Where the symbols take the points:
Kif: pu>Tet, bo>Gal
Duk: pu>Lup, bo>Leg
Bem: pu>Leg, bo>Lup
Gal: pu>Vun, bo>Kif
Puf: pu>Duk, bo>Kis
Zif: pu>Zev, bo>Bek
Nad: pu>Gal, bo>Tet
Bek: pu>Rut, bo>Zif
Daz: pu>Kip, bo>Tak
Fum: pu>Zib, bo>Luk
Bil: pu>Bim, bo>Rez
Beb: pu>Ran, bo>Zot
Bim: pu>Fev, bo>Mib
Rir: pu>Kep, bo>Doz
Nuv: pu>Feb, bo>Zir
Doz: pu>Beb, bo>Rir
Vun: pu>Nuv, bo>Kov
Lev: pu>Daz, bo>Nes
Rut: pu>Bil, bo>Vus
Leg: pu>Kis, bo>Duk
Luk: pu>Noz, bo>Fum
Zir: pu>Kov, bo>Nuv
Taz: pu>Zot, bo>Ran
Tet: pu>Bem, bo>Nad
Zib: pu>Sen, bo>Did
Nes: pu>Puf, bo>Lev
Bel: pu>Kir, bo>Vot
Mim: pu>Doz, bo>Kep
Ran: pu>Bel, bo>Taz
Noz: pu>Zir, bo>Feb
Kis: pu>Lev, bo>Puf
Kip: pu>Mib, bo>Fev
Tuk: pu>Vot, bo>Kir
Mib: pu>Rez, bo>Bim
Fev: pu>Tak, bo>Kip
Lun: pu>Did, bo>Sen
Zev: pu>Mim, bo>Gim
Gim: pu>Bek, bo>Zev
Lup: pu>Nad, bo>Bem
Kep: pu>Gim, bo>Mim
Did: pu>Luk, bo>Zib
Sen: pu>Tuk, bo>Lun
Kir: pu>Lun, bo>Tuk
Tak: pu>Nes, bo>Daz
Kov: pu>Kif, bo>Vun
Zot: pu>Rir, bo>Beb
Feb: pu>Fum, bo>Noz
Vus: pu>Zif, bo>Rut
Vot: pu>Taz, bo>Bel
Rez: pu>Vus, bo>Bil

The rows follow the links: the fewer symbols apart two points are, the more alike their rows tend to be.

Each row is also shifted at random along 6 hidden directions that mean nothing.

Some points, each with a row of numbers:
Zir
-24 -11 -47 +10 +35 +19 +20 -2 +42 -16 +66 -11 +19 +38 +22 -1 -32 +7 -12 +32 +6 +7 -29 +36 +1 -2 +14 +1 +50 +17 +17 -10 -18 -34 +31 -24 +52 -47 +34 -41 -15 -31 +27 +11 -29 +19 -4 -35 +6 +61 +44 -17 -23 +39 +49 -9 -5 +22 +31 -1 +74 -35 -39 -8 +41 +13 -76 +51 +10
Bel
+13 -42 +3 -53 +45 +42 +10 -24 -2 +19 -1 -24 -24 +17 +15 -2 +12 +19 +31 -7 +17 +12 +25 +32 +10 +31 -1 -53 -20 +43 +8 -51 +22 -27 -1 +42 -23 +9 +24 -54 -48 -25 -22 -2 +36 +4 -31 -60 -18 -39 -40 -33 -29 -53 -16 +15 -1 -1 +28 +2 +2 -1 -47 +19 +56 +25 -32 -19 -17
Tet
+21 -1 -5 -20 -17 -33 +18 -5 -49 -47 -2 +37 +13 +27 -18 -11 +11 +8 -13 +0 -45 -71 -25 +8 +64 +23 -82 -4 +49 +23 -11 +52 +36 +28 +32 -2 -5 -61 -57 +43 -24 +8 +38 +21 +19 +54 +32 +48 +27 +4 +46 +19 -14 +14 +37 -18 -15 +46 +25 -22 +4 +30 +14 -54 -41 -85 +19 +0 -16
Rut
+17 +3 +21 -17 +41 +29 -43 +26 -20 -35 -1 -2 +46 +67 +12 +12 +10 +3 +30 +12 -10 +11 -7 -28 +27 +52 -39 +25 -28 +18 -40 +28 +22 +14 -19 -15 +19 +20 -5 +20 -14 -17 +2 +19 -5 +35 -3 -15 -40 +29 +18 -23 -44 -31 +57 +36 +36 -14 +36 +17 +38 +36 +16 -5 +38 -18 -14 -39 -17
Lev
+34 +23 +54 -36 -50 -47 +21 +1 -43 +2 -30 -6 -45 -1 +14 +1 +2 +87 +54 +17 -3 -50 -5 +55 -17 +25 -52 -14 +13 +39 +53 -63 +18 -47 -6 -52 -22 -39 -30 +12 -18 -18 -8 -39 +16 -33 -27 +40 -11 -36 +12 -25 +9 -26 -4 +1 +2 +22 -39 -43 -24 +16 +13 -52 +1 -47 +94 -32 -23
Gal
+34 +16 +43 +5 -50 -43 -35 -5 -92 -97 +8 +48 -38 +17 -40 -46 +17 +49 -8 +52 +11 -27 -43 +17 +5 +19 -41 +24 -21 +82 -61 +1 +40 +49 +7 -32 -64 +1 +13 +37 -6 -47 +19 -44 -5 +31 +7 +25 -79 +1 +33 +41 +17 +6 +47 -9 -4 +54 -27 -27 -41 -2 +44 -42 -72 -6 +123 +20 -20
Duk
-1 +7 -50 -9 +5 -64 +26 -53 +32 -7 +13 +5 -18 -32 -41 -10 -47 -36 -33 -33 -13 +33 +20 +14 -16 -8 +65 -28 +53 -21 +19 -9 -18 -47 +51 +3 +21 -5 +44 +11 +2 +7 -30 -19 +2 -17 -6 -8 +11 -8 -21 +15 +5 +56 -58 -26 -41 +22 -5 +21 +13 -54 -53 +21 -18 +48 +1 +43 +22
Leg
+27 +28 +26 -39 -10 -51 +41 -21 -2 +2 -51 +25 -22 +1 +0 +20 +41 +15 +10 -7 -23 0 -8 -3 +10 +41 -70 +22 +39 -62 +7 -12 +58 -12 -12 -36 +30 -54 -51 +64 +21 +62 +3 +30 +25 -24 -9 +23 +29 -9 -10 -17 +14 -37 +6 -15 +16 +11 +27 -23 -25 +47 +3 -65 -12 -113 +51 -37 +7
Lun
+2 -6 -3 +3 +41 +13 -31 +31 +18 -11 -21 -2 +15 +24 +14 +21 0 +44 +43 +5 -1 -18 +37 -7 -12 +17 -31 +6 -34 +17 -31 +9 -3 -3 -38 -9 -10 +48 -2 -39 -8 -14 -51 -5 +3 -5 -59 +20 -14 +10 -31 -36 -35 -39 +5 +4 +12 -30 -1 +12 +0 -8 +10 -20 +40 +18 +24 -7 -50
Beb
+24 -46 +1 -43 +14 +46 -23 -23 -44 +14 +12 +14 -7 +2 -11 -23 +44 -3 -4 +21 +18 -20 +2 +5 +47 +22 -47 -59 -24 +50 -21 -19 +54 +64 +21 +59 -39 -2 +2 -13 -45 -30 +3 +7 +29 +47 +2 -14 +12 -22 -5 +16 -3 -29 +20 -11 +11 +15 +45 -14 -28 +31 -6 +3 +9 -25 -31 -9 -28
Zot
0 -11 -26 +18 +36 -17 -47 +11 +48 -25 -40 +34 +43 -35 -31 +16 +35 -39 -55 -9 -14 +1 +26 -57 +24 -20 -24 +13 -35 -34 -85 +58 +29 +75 -11 +35 -36 +74 +1 -25 +38 +45 -48 +38 +13 +34 -6 +55 +13 +21 -60 +42 +21 -5 -14 -32 +1 -46 +23 +19 -45 -21 +14 -5 -63 -5 +25 +36 -39
Zib
-45 +10 +27 +2 -13 +64 +8 +7 +31 +90 +21 -33 -30 -20 +10 +4 +18 -21 +29 +7 +50 +41 +9 -30 -10 -20 +14 +10 -20 -32 +42 -55 +2 -14 -11 +6 +71 -18 -22 -31 +27 +6 +19 +36 +11 -39 -36 -31 +45 -4 +11 -28 +19 -28 +7 +3 +31 -37 +16 -14 -11 +32 +5 +3 +72 -21 -85 -34 +21
Nes
-25 -11 -43 -8 -18 -60 -31 -12 -4 +45 +34 +12 0 +10 -12 +45 -56 +49 +17 +27 +1 -2 +18 +22 -72 +10 +2 -30 +63 -6 +54 -26 -10 -37 +24 -13 +33 -17 +38 +7 -2 -2 -37 -12 -9 -32 -80 +9 +48 +15 +31 -9 +7 +34 -3 -33 +0 +18 +16 -34 +37 -25 -48 -4 +50 -22 +13 -4 -13
Lup
+21 -7 -8 +3 -11 -61 +11 -35 -12 -58 +21 +29 -31 -4 -49 -29 -5 +5 -18 +15 -3 -9 -2 +10 +4 -5 -2 -15 +33 +35 -24 +0 +8 -1 +45 -16 -25 -14 +24 +12 -14 -28 -2 -26 +10 +5 +10 +23 -22 -3 +2 +38 +13 +42 -17 -17 -29 +42 -13 -4 -5 -44 -14 -28 -44 +18 +53 +45 +3
Zif
-34 -6 -5 +48 -26 +30 -15 +7 +2 +9 +54 +12 -10 -18 -11 -29 +16 -9 -35 +45 +17 -1 -21 -19 +16 -41 +2 +3 -10 +14 -10 +6 -9 +39 +20 -4 +10 -13 +4 -25 +21 -19 +38 +6 -21 +15 +16 +3 +16 +19 +48 +32 +30 +29 +34 -27 +8 +3 -12 -10 -13 -11 +25 -9 -30 +18 -45 +31 -1
Nad
+33 +29 +20 -30 -20 -53 +74 -36 +4 -22 -10 -1 -46 -18 +13 -12 +8 +20 -18 +10 -16 +39 -41 +82 -2 +19 +27 -1 +33 -19 +24 -51 +10 -59 +23 -50 -15 -52 +24 0 -12 -7 +20 -27 -17 -40 +39 -18 -38 -5 -15 +1 +34 +18 -16 -22 -15 +46 -20 -19 -11 -41 -21 +1 -51 -1 +51 +46 +37
Rez
-25 +21 +13 +58 -40 -32 -110 +12 -28 +17 +70 +18 -25 +7 -45 -2 -31 +29 -7 +65 +57 +52 -8 -23 -101 -24 +48 +30 -30 +45 -40 -25 -13 +39 -13 -22 -7 +83 +74 +2 +43 -42 -18 -51 -48 -29 -62 -14 -44 +30 +42 +19 +36 +36 +22 -1 +26 +1 -30 -4 -2 -41 +31 +25 +5 +83 +41 -5 +21
Ran
+27 -33 +6 -52 +7 +37 +40 -24 -17 +9 -39 -19 +1 -25 +23 -6 +33 -24 +10 -47 -2 -12 +14 +24 +28 +18 +14 -45 -31 -12 +3 -6 +0 -2 -16 +73 -53 +20 -24 +2 -23 +18 +3 +3 +25 -5 +50 -28 +2 -65 -46 -4 -6 -44 -50 +13 -30 +10 -3 +11 -14 +13 -20 +33 -6 -6 +5 -22 +5
Kep
+26 -11 -8 -21 +67 +26 +34 +7 +37 -56 -22 -7 +16 +13 +29 +6 +48 -9 -26 +0 -16 +33 -21 +23 +53 +24 -14 -1 -20 -16 -49 +5 +26 +7 -4 -4 -11 +3 +11 -32 -14 +11 -1 +31 -4 +11 +32 -19 -28 +37 -54 -5 +1 -22 +20 -11 +6 -4 +34 +8 -3 -21 -23 -2 -15 +1 -24 +50 -5
Sen
-50 -8 +0 +29 -29 +45 -34 +7 +32 +91 -11 -10 +8 -48 +4 +9 -9 -35 +10 -27 +14 0 +48 -49 +1 -58 +15 -15 -14 -48 +62 +2 -28 +16 +12 +29 +32 +3 -17 -22 +23 +15 -19 +12 +38 -12 -25 +20 +52 -19 +0 +4 +16 -1 -30 -2 +12 -59 -20 -8 -25 +12 +17 +23 +33 +8 -79 -37 -14

From each start, follow one symbol. Which point do you reach?
Answers are names.
---
+42 +13 +23 -41 -33 -52 +12 -26 -42 +1 -37 0 -29 +7 -18 -11 -23 +16 +28 -23 -21 +0 +20 +17 -29 +25 +4 -22 +16 +3 +46 -22 +15 -22 +12 -19 -15 -25 -3 +46 -29 -8 -15 -31 +30 -21 -9 +6 -13 -54 +2 -18 +7 -6 -42 +10 -15 +25 -18 -10 -11 +20 -17 +11 +1 -15 +59 -35 +4
bo -> Puf
---
-11 +8 +31 +51 -37 +9 +15 +31 -23 -27 +13 +2 -39 -3 -22 -65 -13 +57 +34 +11 +20 -58 +5 +15 -3 -42 +3 +19 +2 +87 +14 -21 -52 -14 +3 -29 -15 -12 -26 -36 +1 -52 +18 -33 +2 +9 -14 +35 -32 -15 +29 +4 -2 +26 -7 +0 -22 +5 -73 -7 -19 -32 +27 -51 -3 +51 +34 +10 -20
bo -> Bim
---
+50 +38 +56 -2 -35 -19 -2 -15 -49 -10 -7 0 -15 +1 -2 -31 -13 -41 +10 +6 -3 +43 -27 -2 -9 +2 +31 +12 -41 +9 +2 +3 +6 -8 +24 -27 -19 +1 +41 +41 -17 -40 +2 -45 +10 -10 +47 -24 -74 -31 +15 +6 +22 +8 -12 +31 +6 +16 -40 +8 -20 +2 +18 +65 -60 +56 +30 +0 +32
bo -> Kov
---
-32 -9 -35 +23 +17 +5 +4 +49 +4 -63 +37 +1 +29 +35 +28 +8 -13 +72 -9 +44 +6 -51 -32 +29 -7 +12 -33 +31 +29 +52 -35 +25 -33 +2 -34 -33 +2 -4 -9 -32 0 -10 +21 +2 -63 +15 -6 +15 -3 +59 +36 -3 -19 +20 +66 -6 +2 +15 +0 -7 +52 -26 +24 -59 +16 -5 +21 +33 -21
bo -> Feb
---
-35 -3 -35 +22 -7 -23 +11 +19 +21 +25 -37 +16 +41 -1 -12 +10 -50 -20 +18 -67 -38 -44 +49 -45 +0 -20 -11 +5 +49 -27 +43 +50 -48 -18 +9 +4 +41 -18 -52 +20 +11 +30 -13 +16 +28 +9 -24 +54 +66 -15 +18 +2 -31 +29 -41 +6 -21 -19 -15 +17 +21 +11 -5 -14 +27 -17 -20 -43 -15
pu -> Nes
---
+9 +12 +0 -11 +38 -3 -44 +23 +41 +24 -75 -1 +26 +9 +27 +47 +21 +4 +28 -10 -7 +18 +54 -27 -36 +13 -22 +13 -54 -56 -11 +11 +20 -11 -41 -5 -11 +63 +1 -6 +14 +31 -67 +14 +25 -27 -40 +20 -7 +1 -68 -33 -6 -60 -18 +10 +26 -56 +15 +11 -24 +16 +9 +19 +21 -7 +19 -35 -41
pu -> Lun
---
-23 +19 -41 -1 +13 -33 +5 +10 +3 -14 +26 +0 +35 +28 +34 +53 -7 +5 -34 +36 -13 +21 -42 +19 -23 +12 -11 +31 +35 -46 -9 +21 +11 +6 -13 -24 +32 -19 +4 +35 +16 +37 +17 +18 -58 -14 +10 +2 +28 +57 +31 +0 +12 +16 +54 -12 +6 +21 +31 -7 +36 -5 -15 +1 -8 -44 +3 +19 +26
pu -> Kif
---
-23 -10 +5 -7 -3 +20 -67 -23 +8 +62 +20 +12 +9 -23 +3 +24 +23 -74 -46 +32 +13 +70 -2 -43 -14 -19 +4 -23 -37 -65 -19 +13 +41 +61 +20 +33 +11 +24 +39 +17 +25 +31 +8 +32 +2 -2 +11 -17 +28 +14 -10 +37 +41 +4 +19 -4 +30 -26 +48 -4 -26 +10 +5 +55 -28 -11 -51 +7 +28
bo -> Kep
---
+9 -28 +15 -7 -41 +18 -4 -13 -46 +42 -39 -12 +21 -30 +39 +26 +8 -32 -34 -7 -14 -20 -15 +19 +16 -24 -1 -55 -31 -29 +42 +20 +11 +49 +12 +53 -62 +15 -4 +20 -15 +23 +14 -5 +27 +10 +80 +25 +23 -43 -2 +31 +32 -3 -17 0 -2 +19 -1 -17 -42 +27 +7 +60 -61 -16 +19 -9 +8
pu -> Beb
---
-40 -9 -7 +5 -39 +12 +4 +27 -4 +63 -11 -7 -10 -46 +17 +27 +23 +61 -7 +35 +27 -44 +2 +27 -37 -41 -22 -23 +2 -17 +44 -35 -14 +31 -37 +26 -35 +9 -37 -34 +17 +29 +14 -2 -18 -39 -19 +37 +69 -16 +7 +1 +41 -11 -11 -38 +2 -3 -12 -35 -32 +6 +21 -20 +6 -25 +31 -17 -16
pu -> Vot
---
-25 -10 -7 +25 -12 +32 -21 -14 -2 +41 +38 -4 +7 -23 +2 +5 +9 -47 -60 +33 +16 +30 -23 -18 +3 -48 +26 -7 -19 -32 +11 +8 +6 +52 +30 +21 -4 +13 +16 -8 +18 -3 +17 +9 -8 -2 +32 -14 +13 +9 +21 +37 +40 +29 +23 -14 +15 -6 +14 -16 -10 -5 -1 +45 -38 +15 -52 +21 +31
pu -> Mim
---
+10 -5 +1 -21 +34 +35 +21 +14 -13 -15 +12 -31 +29 +46 +12 +2 -18 -11 +33 -30 +2 +4 -20 +8 +12 +45 +18 +30 +17 +20 -4 +1 -15 -31 -44 +14 +29 -10 -17 +28 -28 -6 +22 +15 -12 +3 -3 -63 -18 -3 +18 -36 -60 -26 +14 +50 0 +2 +17 +23 +59 +25 -7 +22 +64 +3 -46 -36 +27
pu -> Bim
---
-15 +14 -40 -7 -2 -88 -35 -22 +30 +21 +22 +25 -11 -6 -42 +44 -27 +7 -22 +11 +5 +38 +16 -13 -70 +14 +20 +2 +54 -33 -8 -3 +11 -5 +14 +2 +24 +22 +44 +33 +28 +33 -38 -1 -17 -31 -51 +12 +39 +18 -15 +11 +24 +20 -18 -28 -14 +9 +23 +1 +13 -40 -31 -10 +20 -5 +29 +4 +8
bo -> Kis
---
+23 +66 +70 +2 -25 +6 +23 -2 +12 +14 -33 -23 -17 -9 -2 -5 +24 -76 +2 -38 -14 +68 -28 -57 +8 -3 +32 +50 -45 -68 +5 +12 +3 -20 -20 -33 +20 +1 -33 +62 +42 +29 +11 +13 +10 -26 +56 -26 -46 -17 -15 -9 +23 -15 -22 +33 +10 -29 -38 +19 -29 +38 +40 +41 -52 -2 -5 -32 +54
bo -> Zir
---
+10 +14 +61 +0 -17 +58 +91 0 -16 -18 -7 -31 -28 -18 -21 -70 +41 -41 -1 -50 +19 -18 -26 -3 +58 -12 +36 +59 -15 +21 -18 -9 -30 -8 -49 +15 +9 -34 -98 +42 +8 +13 +73 +17 +2 +2 +71 -50 -35 -59 +9 -1 -16 -18 -24 +47 -22 +7 -35 +36 0 +40 +52 -13 -8 +3 -19 -30 +53
pu -> Fum
